Below is a small trained network, with its code and all its weights. Each question gives an input and a class and asks what happens when units are switched off, that is, made to give their printed mean instead of their output.

import numpy as np


def w(rows, s, z=0):
    codes = np.array(rows[::2]) - 128.0
    scale = np.full(codes.shape[1], s)
    scale[-1] = z or s
    return codes * scale


def norm(h):
    return h / np.sqrt((h * h).mean(-1, keepdims=True) + 1e-5)


def f(y):
    return y / 2 * (1 + np.tanh(0.7978845608 * (y + 0.044715 * y**3)))


def log_softmax(a):
    a = a - a.max(-1, keepdims=True)
    return a - np.log(np.exp(a).sum(-1, keepdims=True))


def net(x, mask):
    res = np.array(x, float).reshape(1, 6) / 4 @ E
    u = 0
    for l in range(2):
        y = f(norm(res) @ A[l][:, :-1].T + A[l][:, -1])
        res = res + np.where(mask[u : u + 15], y, B[l][:, -1]) @ B[l][:, :-1]
        u += 15
    return log_softmax(norm(res)[-1] @ U[:, :-1].T + U[:, -1])


A, B = {}, {}
E = w([
[121,30,96,94,102,77,128,100,160],'x0',
[173,113,142,165,63,110,134,121,127],'x1',
[145,119,123,142,149,61,155,171,122],'x2',
[131,97,59,153,157,153,126,96,2],'x3',
[120,105,156,121,123,101,57,185,79],'x4',
[129,123,145,127,127,123,132,130,121],'x5',
],0.0089)
A[0] = w([
[115,134,85,171,77,123,152,141,135,214],'L0N1',
[127,145,89,165,124,150,104,153,93,24],'L0N2',
[122,135,134,70,206,149,141,106,113,103],'L0N3',
[108,105,164,97,123,198,84,82,140,44],'L0N4',
[200,120,140,128,203,125,120,144,152,128],'L0N5',
[99,129,116,128,128,85,173,166,108,98],'L0N6',
[92,147,109,123,80,112,11,172,145,173],'L0N7',
[107,112,140,115,164,107,160,77,163,137],'L0N8',
[98,113,156,97,104,181,107,105,114,3],'L0N9',
[145,148,125,142,38,116,110,95,110,90],'L0N10',
[115,129,82,136,121,121,148,169,160,115],'L0N11',
[79,110,137,87,197,127,104,145,136,24],'L0N12',
[114,131,121,64,193,125,132,120,114,97],'L0N13',
[103,46,146,108,119,124,148,115,144,56],'L0N14',
[69,144,132,79,172,119,130,138,144,109],'L0N15',
],0.011,0.0017)
B[0] = w([
[158,149,159,181,176,110,135,133,124,182],'L0N1',
[126,123,154,70,108,153,129,152,162,184],'L0N2',
[188,118,151,137,110,175,145,155,142,200],'L0N3',
[66,98,168,193,147,109,172,192,140,200],'L0N4',
[36,75,161,118,166,154,158,135,81,160],'L0N5',
[59,134,143,206,118,156,189,191,192,170],'L0N6',
[126,107,185,111,172,111,118,78,78,255],'L0N7',
[161,183,86,114,170,146,149,84,123,206],'L0N8',
[49,113,100,169,75,101,171,136,158,160],'L0N9',
[171,85,139,157,86,144,174,194,170,187],'L0N10',
[88,106,198,69,145,95,142,203,127,151],'L0N11',
[161,129,103,208,159,214,61,91,141,186],'L0N12',
[160,82,65,216,117,130,127,132,142,188],'L0N13',
[111,254,27,76,119,123,71,149,174,194],'L0N14',
[204,116,120,143,57,142,138,156,199,196],'L0N15',
],0.0075,0.0043)
A[1] = w([
[34,110,87,126,89,155,152,192,147,230],'L1N1',
[181,63,168,129,160,117,37,122,126,154],'L1N2',
[148,230,224,132,133,192,174,163,80,166],'L1N3',
[214,104,137,145,3,78,122,166,108,161],'L1N4',
[96,84,43,98,71,35,66,77,169,217],'L1N5',
[132,165,110,141,159,151,217,48,144,13],'L1N6',
[152,95,5,96,34,134,167,169,32,126],'L1N7',
[130,126,108,146,154,154,175,126,2,154],'L1N8',
[140,140,131,130,199,58,182,184,128,126],'L1N9',
[176,134,217,50,125,140,97,106,186,3],'L1N10',
[74,30,114,115,101,141,55,199,117,112],'L1N11',
[160,161,122,108,161,128,234,50,199,124],'L1N12',
[84,195,140,139,83,113,22,201,87,137],'L1N13',
[37,153,160,128,27,171,137,44,123,221],'L1N14',
[182,145,199,76,105,116,161,166,182,231],'L1N15',
],0.0084,0.0014)
B[1] = w([
[108,126,96,234,98,61,136,214,127,167],'L1N1',
[143,133,172,128,189,153,183,70,128,173],'L1N2',
[146,168,1,95,135,74,121,132,123,254],'L1N3',
[168,144,99,195,205,197,127,119,195,180],'L1N4',
[144,220,52,138,147,131,152,162,17,193],'L1N5',
[160,91,197,112,146,83,107,92,69,200],'L1N6',
[92,120,177,42,70,150,56,152,202,215],'L1N7',
[81,117,174,83,102,124,89,120,213,217],'L1N8',
[53,72,144,187,61,161,142,128,136,179],'L1N9',
[65,76,111,80,59,150,118,152,140,180],'L1N10',
[151,141,184,119,138,96,186,71,133,185],'L1N11',
[138,110,207,139,166,126,143,110,60,241],'L1N12',
[157,116,137,145,137,103,231,83,67,182],'L1N13',
[90,82,138,170,134,66,175,180,122,163],'L1N14',
[126,99,112,87,114,167,39,89,107,218],'L1N15',
],0.0087,0.007)
U = w([
[172,112,216,97,214,110,172,30,75,217],'0',
[158,231,2,87,124,94,114,159,105,234],'1',
[81,88,166,35,55,171,14,139,211,35],'2',
[222,104,100,214,168,238,93,132,217,121],'3',
[43,86,142,234,91,85,176,191,146,7],'4',
],0.012,0.0018)

Each question gives the input, the list of numbers given to net, and the class t.
The units are the neurons (one row each of A and B). Each row of codes is followed by its name. A weight is (code - 128) times the scale printed after its matrix; where a second scale follows, it is the last column's (A, B and U).
mask holds one flag per neuron, layer by layer. A switched-off neuron (its flag False) gives its mean, the last column of its row in B, instead of its output. The means were averaged over made-up inputs and are rounded, as every weight is.
A unit's drop is (log p(t) with every unit on - log p(t) with that unit switched off) / (log p(t) with every unit on - log p(t) with every unit switched off).
most important unit: the unit with the biggest drop
top k neurons: the k neurons with the biggest drops, biggest first
top k neurons in layer l: the k neurons of layer l with the biggest drops, biggest first
input [-7,6,-3,2,7,1], class 0: most important unit => L1N13
input [-6,-5,1,-5,-6,-5], class 0: top 2 neurons => [L1N12 L1N6]
input [-3,-1,-4,0,4,1], class 0: top 3 neurons in layer 1 => [L1N11 L1N13 L1N9]
input [5,-4,-6,0,6,8], class 0: top 4 neurons => [L0N7 L1N11 L0N6 L0N12]
input [8,3,-3,1,-7,1], class 1: top 2 neurons in layer 0 => [L0N14 L0N7]
input [-4,-4,-6,-4,-4,6], class 4: top 2 neurons => [L0N4 L0N9]
input [-1,1,5,-7,-6,0], class 2: top 2 neurons in layer 0 => [L0N11 L0N13]
input [-1,6,-5,5,-4,6], class 3: top 3 neurons => [L0N10 L1N4 L0N1]
input [0,-7,0,7,-5,-3], class 2: top 2 neurons => [L1N7 L1N8]
input [6,3,-1,2,-5,-2], class 1: top 3 neurons => [L0N14 L1N5 L0N7]
input [7,7,5,0,-2,5], class 1: top 2 neurons in layer 0 => [L0N14 L0N3]
input [-1,-8,-7,2,-3,1], class 3: top 2 neurons => [L0N3 L0N12]
input [5,-4,-3,-2,-6,2], class 0: top 4 neurons => [L0N8 L1N12 L1N3 L1N6]
input [-5,4,4,7,-3,2], class 2: most important unit => L1N8
input [-5,7,7,-4,-4,1], class 3: top 4 neurons in layer 0 => [L0N4 L0N7 L0N9 L0N14]
input [3,-8,5,-5,4,-2], class 3: top 2 neurons => [L0N12 L0N13]
input [8,-3,-4,-7,5,-6], class 1: top 2 neurons => [L1N5 L0N14]
input [-5,6,4,-1,2,6], class 3: top 3 neurons => [L1N4 L0N10 L0N14]
input [6,4,6,-3,-4,1], class 1: top 4 neurons => [L0N14 L1N5 L0N4 L0N7]
input [5,7,2,6,-6,-8], class 3: top 4 neurons => [L1N4 L0N10 L0N7 L0N1]
input [8,7,0,-8,4,8], class 1: top 2 neurons in layer 1 => [L1N5 L1N7]
input [-5,-4,6,-3,-5,6], class 4: top 3 neurons => [L0N5 L1N9 L0N6]
input [8,-7,-6,-2,-3,0], class 1: top neuron => [L0N14]
input [-4,-6,-7,-1,6,-8], class 4: top 4 neurons in layer 0 => [L0N9 L0N4 L0N8 L0N1]
input [5,6,0,-3,-3,-1], class 3: top 3 neurons in layer 1 => [L1N4 L1N3 L1N12]
input [5,5,8,8,-7,-2], class 2: top 2 neurons in layer 1 => [L1N7 L1N8]
input [0,3,7,3,-5,-5], class 4: top neuron in layer 0 => [L0N6]
input [4,0,2,8,-7,2], class 2: top 2 neurons in layer 1 => [L1N7 L1N8]
input [2,-1,-6,4,-5,5], class 4: top 2 neurons in layer 1 => [L1N1 L1N14]
input [5,-6,8,-6,-8,-8], class 0: top 2 neurons in layer 1 => [L1N12 L1N7]
